Below is a small trained network, with its code and all its weights. Each question gives an input and a class and asks what happens when units are switched off, that is, made to give their printed mean instead of their output.

import numpy as np


def w(rows, s, z=0):
    codes = np.array(rows[::2]) - 128.0
    scale = np.full(codes.shape[1], s)
    scale[-1] = z or s
    return codes * scale


def f(y):
    return np.maximum(y, 0)


def log_softmax(a):
    a = a - a.max(-1, keepdims=True)
    return a - np.log(np.exp(a).sum(-1, keepdims=True))


def net(x, mask):
    res = np.array(x, float).reshape(1, 7) / 4 @ E
    y = f(res @ A[0][:, :-1].T + A[0][:, -1])
    res = res + np.where(mask, y, B[0][:, -1]) @ B[0][:, :-1]
    return log_softmax(res[-1] @ U[:, :-1].T + U[:, -1])


A, B = {}, {}
E = w([
[133,119,133,117,140,135,119,125,132],'x0',
[127,135,125,131,126,130,131,133,129],'x1',
[93,139,23,70,36,180,42,42,150],'x2',
[157,44,68,57,76,82,189,233,220],'x3',
[124,135,124,134,118,122,135,129,123],'x4',
[13,72,94,71,159,174,124,222,2],'x5',
[11,156,124,101,201,107,185,71,218],'x6',
],0.0088)
A[0] = w([
[133,48,65,88,80,108,160,184,217,102],'neuron 0',
[205,98,142,129,47,150,68,170,47,58],'neuron 1',
[88,172,124,172,154,179,59,43,71,78],'neuron 2',
[161,73,78,84,110,101,143,173,175,54],'neuron 3',
[242,177,138,188,112,109,119,61,234,102],'neuron 4',
[94,207,190,170,170,168,70,57,58,112],'neuron 5',
[49,90,121,78,129,149,105,167,47,112],'neuron 6',
[83,109,112,123,130,106,171,149,67,112],'neuron 7',
[231,134,99,150,75,178,73,163,67,84],'neuron 8',
[75,97,85,127,159,153,106,174,83,108],'neuron 9',
[51,144,131,93,160,112,168,93,167,81],'neuron 10',
[51,97,90,116,172,188,137,173,54,115],'neuron 11',
[177,135,122,129,109,120,108,124,71,70],'neuron 12',
[137,102,169,141,109,109,106,102,175,82],'neuron 13',
[78,130,48,99,39,195,61,76,142,76],'neuron 14',
[65,105,110,112,141,168,118,175,81,98],'neuron 15',
[127,130,73,65,106,148,121,81,135,101],'neuron 16',
[133,115,255,169,227,108,222,211,94,3],'neuron 17',
[125,83,68,65,70,74,161,181,198,102],'neuron 18',
[39,155,138,107,191,130,163,104,191,81],'neuron 19',
[98,173,151,162,147,128,65,57,87,64],'neuron 20',
[47,164,108,144,202,114,176,121,179,71],'neuron 21',
[17,141,84,90,132,134,163,58,183,102],'neuron 22',
[72,147,20,80,34,175,19,74,148,58],'neuron 23',
],0.0083,0.0052)
B[0] = w([
[69,165,168,99,119,235,222,86,19,225],'neuron 0',
[240,54,31,184,110,150,61,125,97,206],'neuron 1',
[91,132,188,104,120,179,218,95,30,206],'neuron 2',
[126,124,176,126,129,191,175,87,57,186],'neuron 3',
[47,247,43,11,45,29,70,34,230,250],'neuron 4',
[96,116,188,104,109,231,232,128,14,220],'neuron 5',
[105,194,78,57,57,68,91,68,194,210],'neuron 6',
[105,148,131,123,94,114,98,102,196,170],'neuron 7',
[202,58,44,194,129,156,73,144,94,209],'neuron 8',
[117,199,113,96,59,105,122,67,182,186],'neuron 9',
[221,90,31,209,109,147,69,110,74,183],'neuron 10',
[81,187,99,57,58,67,77,32,197,212],'neuron 11',
[142,76,95,142,146,161,95,136,116,158],'neuron 12',
[142,145,99,71,123,128,124,123,168,156],'neuron 13',
[120,135,214,187,220,74,136,249,240,230],'neuron 14',
[110,177,129,88,87,95,90,47,174,187],'neuron 15',
[126,153,185,162,183,121,131,167,163,182],'neuron 16',
[119,135,213,177,236,39,130,236,209,227],'neuron 17',
[88,157,170,94,124,245,225,117,12,221],'neuron 18',
[232,50,49,184,98,166,59,119,103,196],'neuron 19',
[114,102,164,77,99,175,197,104,92,185],'neuron 20',
[216,43,42,175,151,143,83,132,83,190],'neuron 21',
[225,42,34,182,116,117,75,166,80,210],'neuron 22',
[78,99,230,173,239,46,141,255,226,253],'neuron 23',
],0.0061,0.013)
U = w([
[78,254,84,24,76,30,73,6,195,122],'0',
[79,144,201,85,135,243,252,99,28,76],'1',
[106,126,229,181,235,17,131,251,197,252],'2',
[210,14,6,191,125,141,33,119,85,76],'3',
],0.0081,0.0026)

Each question gives the input, the list of numbers given to net, and the class t.
The units are the neurons (one row each of A and B). Each row of codes is followed by its name. A weight is (code - 128) times the scale printed after its matrix; where a second scale follows, it is the last column's (A, B and U).
mask holds one flag per neuron, in row order. A switched-off neuron (its flag False) gives its mean, the last column of its row in B, instead of its output. The means were averaged over made-up inputs and are rounded, as every weight is.
A unit's drop is (log p(t) with every unit on - log p(t) with that unit switched off) / (log p(t) with every unit on - log p(t) with every unit switched off).
The circuit of an input: a set's keep is (log p(t) with only the set's units on - log p(t) with every unit switched off) / (log p(t) with every unit on - log p(t) with every unit switched off). Starting from the 12 units with the biggest drops (on a tie, the unit counted first), units are removed one at a time, each time the one whose removal leaves the highest keep (on an exact tie, the one counted first), for as long as the keep stays at least 0.8.
circuit, biggest first: the units of the circuit, biggest drop first
top k neurons: the k neurons with the biggest drops, biggest first
drop of u: that unit's drop, to one decimal
input [-2,-3,8,5,5,-7,-6], class 2: top 2 neurons : (neuron 23; neuron 14)
input [-5,4,6,5,-7,6,-5], class 0: top 3 neurons : (neuron 6; neuron 11; neuron 17)
input [7,-5,-1,4,6,3,3], class 1: circuit, biggest first : (neuron 0)
input [-8,2,-6,8,4,-8,4], class 0: top 2 neurons : (neuron 4; neuron 5)
input [-7,8,4,6,2,-2,-6], class 1: top 2 neurons : (neuron 0; neuron 18)
input [-6,8,6,6,-4,2,-3], class 1: top 4 neurons : (neuron 0; neuron 18; neuron 17; neuron 3)
input [-8,-7,8,-8,5,1,-8], class 1: top 4 neurons : (neuron 5; neuron 2; neuron 20; neuron 17)
input [-7,3,-5,5,-6,-2,0], class 1: top 4 neurons : (neuron 23; neuron 14; neuron 0; neuron 18)
input [6,7,7,-8,8,-6,-1], class 1: top 2 neurons : (neuron 5; neuron 2)
input [-2,6,2,1,8,0,2], class 2: circuit, biggest first : (neuron 4; neuron 5)
input [-2,1,-3,1,3,0,-5], class 3: top 2 neurons : (neuron 23; neuron 14)
input [7,-4,-2,4,-3,-5,3], class 0: top 2 neurons : (neuron 4; neuron 5)
input [-3,-2,-6,7,-3,8,-3], class 0: top 2 neurons : (neuron 11; neuron 6)
input [-4,4,-4,2,7,5,5], class 0: circuit, biggest first : (neuron 11)
input [0,4,7,6,8,-3,7], class 2: drop of neuron 23 : 1.0
input [-1,-3,-2,3,8,8,-3], class 0: drop of neuron 12 : 0.0
input [-3,5,6,4,-7,-3,4], class 2: drop of neuron 23 : 0.2
